Below is a small trained network, with its code and all its weights. Each question gives an input and a class and asks what happens when units are switched off, that is, made to give their printed mean instead of their output.

import numpy as np


def w(rows, s, z=0):
    codes = np.array(rows[::2]) - 128.0
    scale = np.full(codes.shape[1], s)
    scale[-1] = z or s
    return codes * scale


def norm(h):
    return h / np.sqrt((h * h).mean(-1, keepdims=True) + 1e-5)


def f(y):
    return np.maximum(y, 0)


def log_softmax(a):
    a = a - a.max(-1, keepdims=True)
    return a - np.log(np.exp(a).sum(-1, keepdims=True))


def net(x, mask):
    res = np.array(x, float).reshape(1, 5) / 4 @ E
    u = 0
    for l in range(2):
        y = f(norm(res) @ A[l][:, :-1].T + A[l][:, -1])
        res = res + np.where(mask[u : u + 8], y, B[l][:, -1]) @ B[l][:, :-1]
        u += 8
    return log_softmax(norm(res)[-1] @ U[:, :-1].T + U[:, -1])


A, B = {}, {}
E = w([
[184,185,73,124,128],'x0',
[114,87,82,69,61],'x1',
[129,128,130,130,128],'x2',
[73,122,61,158,153],'x3',
[116,134,113,4,239],'x4',
],0.0026)
A[0] = w([
[183,193,50,138,96,68],'0.n0',
[174,29,96,46,40,85],'0.n1',
[243,134,231,45,78,102],'0.n2',
[137,177,137,164,177,39],'0.n3',
[139,133,162,95,185,121],'0.n4',
[120,108,69,64,44,3],'0.n5',
[35,121,2,181,170,114],'0.n6',
[244,198,36,112,160,67],'0.n7',
],0.0059,0.0028)
B[0] = w([
[54,77,167,154,117,197],'0.n0',
[90,158,86,161,190,226],'0.n1',
[100,201,111,135,107,255],'0.n2',
[146,104,58,173,178,159],'0.n3',
[157,98,126,140,66,211],'0.n4',
[145,114,61,148,254,176],'0.n5',
[142,214,152,106,79,250],'0.n6',
[76,99,195,117,130,232],'0.n7',
],0.007,0.0033)
A[1] = w([
[132,135,118,233,124,137],'1.n0',
[215,152,201,207,200,102],'1.n1',
[195,83,93,175,64,7],'1.n2',
[131,115,154,85,194,37],'1.n3',
[27,78,172,108,123,79],'1.n4',
[161,165,110,2,223,130],'1.n5',
[162,109,87,176,123,136],'1.n6',
[53,87,138,147,89,142],'1.n7',
],0.0061,0.0017)
B[1] = w([
[203,56,109,14,96,227],'1.n0',
[69,140,2,102,214,196],'1.n1',
[238,53,160,107,70,143],'1.n2',
[150,35,150,125,69,163],'1.n3',
[104,134,178,210,193,191],'1.n4',
[200,81,143,184,53,253],'1.n5',
[139,54,143,70,149,151],'1.n6',
[107,141,242,74,196,195],'1.n7',
],0.0049,0.0041)
U = w([
[214,2,148,99,44,121],'0',
[130,92,18,109,242,96],'1',
[123,128,148,104,135,253],'2',
[56,103,226,131,169,71],'3',
[122,236,125,123,74,82],'4',
],0.0086,0.005)

Each question gives the input, the list of numbers given to net, and the class t.
The units are the neurons (one row each of A and B). Each row of codes is followed by its name. A weight is (code - 128) times the scale printed after its matrix; where a second scale follows, it is the last column's (A, B and U).
mask holds one flag per neuron, layer by layer. A switched-off neuron (its flag False) gives its mean, the last column of its row in B, instead of its output. The means were averaged over made-up inputs and are rounded, as every weight is.
A unit's drop is (log p(t) with every unit on - log p(t) with that unit switched off) / (log p(t) with every unit on - log p(t) with every unit switched off).
The circuit of an input: a set's keep is (log p(t) with only the set's units on - log p(t) with every unit switched off) / (log p(t) with every unit on - log p(t) with every unit switched off). Starting from the 12 units with the biggest drops (on a tie, the unit counted first), units are removed one at a time, each time the one whose removal leaves the highest keep (on an exact tie, the one counted first), for as long as the keep stays at least 0.8.
units of the circuit, in order: the units of the circuit, biggest drop first
most important unit: the unit with the biggest drop
top k neurons: the k neurons with the biggest drops, biggest first
k most important neurons of layer l: the k neurons of layer l with the biggest drops, biggest first
input [5,-6,0,3,-8], class 0: units of the circuit, in order => (1.n0)
input [-4,-4,0,-7,-2], class 4: units of the circuit, in order => (0.n2; 0.n7)
input [2,-6,7,8,7], class 4: top 2 neurons => (0.n6; 1.n0)
input [3,7,-1,-8,-6], class 4: 3 most important neurons of layer 0 => (0.n2; 0.n1; 0.n3)
input [-6,6,0,-4,-3], class 1: units of the circuit, in order => (0.n1; 0.n5)
input [7,-6,-2,-6,1], class 3: 2 most important neurons of layer 0 => (0.n7; 0.n0)
input [-5,2,5,7,7], class 0: top 2 neurons => (1.n5; 0.n2)
input [-4,-7,4,-8,-3], class 4: units of the circuit, in order => (0.n2; 0.n7)
input [7,-6,3,5,2], class 3: top 2 neurons => (0.n7; 0.n0)
input [-1,5,-3,5,7], class 0: units of the circuit, in order => (1.n5; 1.n1)
input [-1,5,-4,-5,2], class 1: 3 most important neurons of layer 0 => (0.n1; 0.n5; 0.n6)
input [5,7,-5,-6,-6], class 1: top 4 neurons => (0.n1; 0.n5; 0.n6; 1.n5)
input [8,-5,7,7,5], class 3: 4 most important neurons of layer 0 => (0.n7; 0.n0; 0.n2; 0.n1)
input [8,3,4,-7,1], class 3: units of the circuit, in order => (0.n7; 0.n0)
input [-8,2,-5,-7,-5], class 3: 3 most important neurons of layer 0 => (0.n6; 0.n4; 0.n1)
input [-1,-2,-5,6,2], class 4: units of the circuit, in order => (0.n6)
input [8,0,-6,6,7], class 3: 2 most important neurons of layer 0 => (0.n7; 0.n0)
input [2,-8,5,4,-7], class 1: 3 most important neurons of layer 1 => (1.n1; 1.n5; 1.n3)
input [-6,-2,7,-7,8], class 0: units of the circuit, in order => (1.n5; 0.n7)
input [-2,5,-7,8,-5], class 4: top 2 neurons => (0.n6; 0.n4)
input [-6,8,4,-1,5], class 1: most important unit => 0.n1
input [8,-3,4,3,6], class 3: 3 most important neurons of layer 0 => (0.n7; 0.n0; 0.n5)
input [2,8,-8,-5,3], class 1: top 3 neurons => (0.n1; 0.n5; 0.n6)
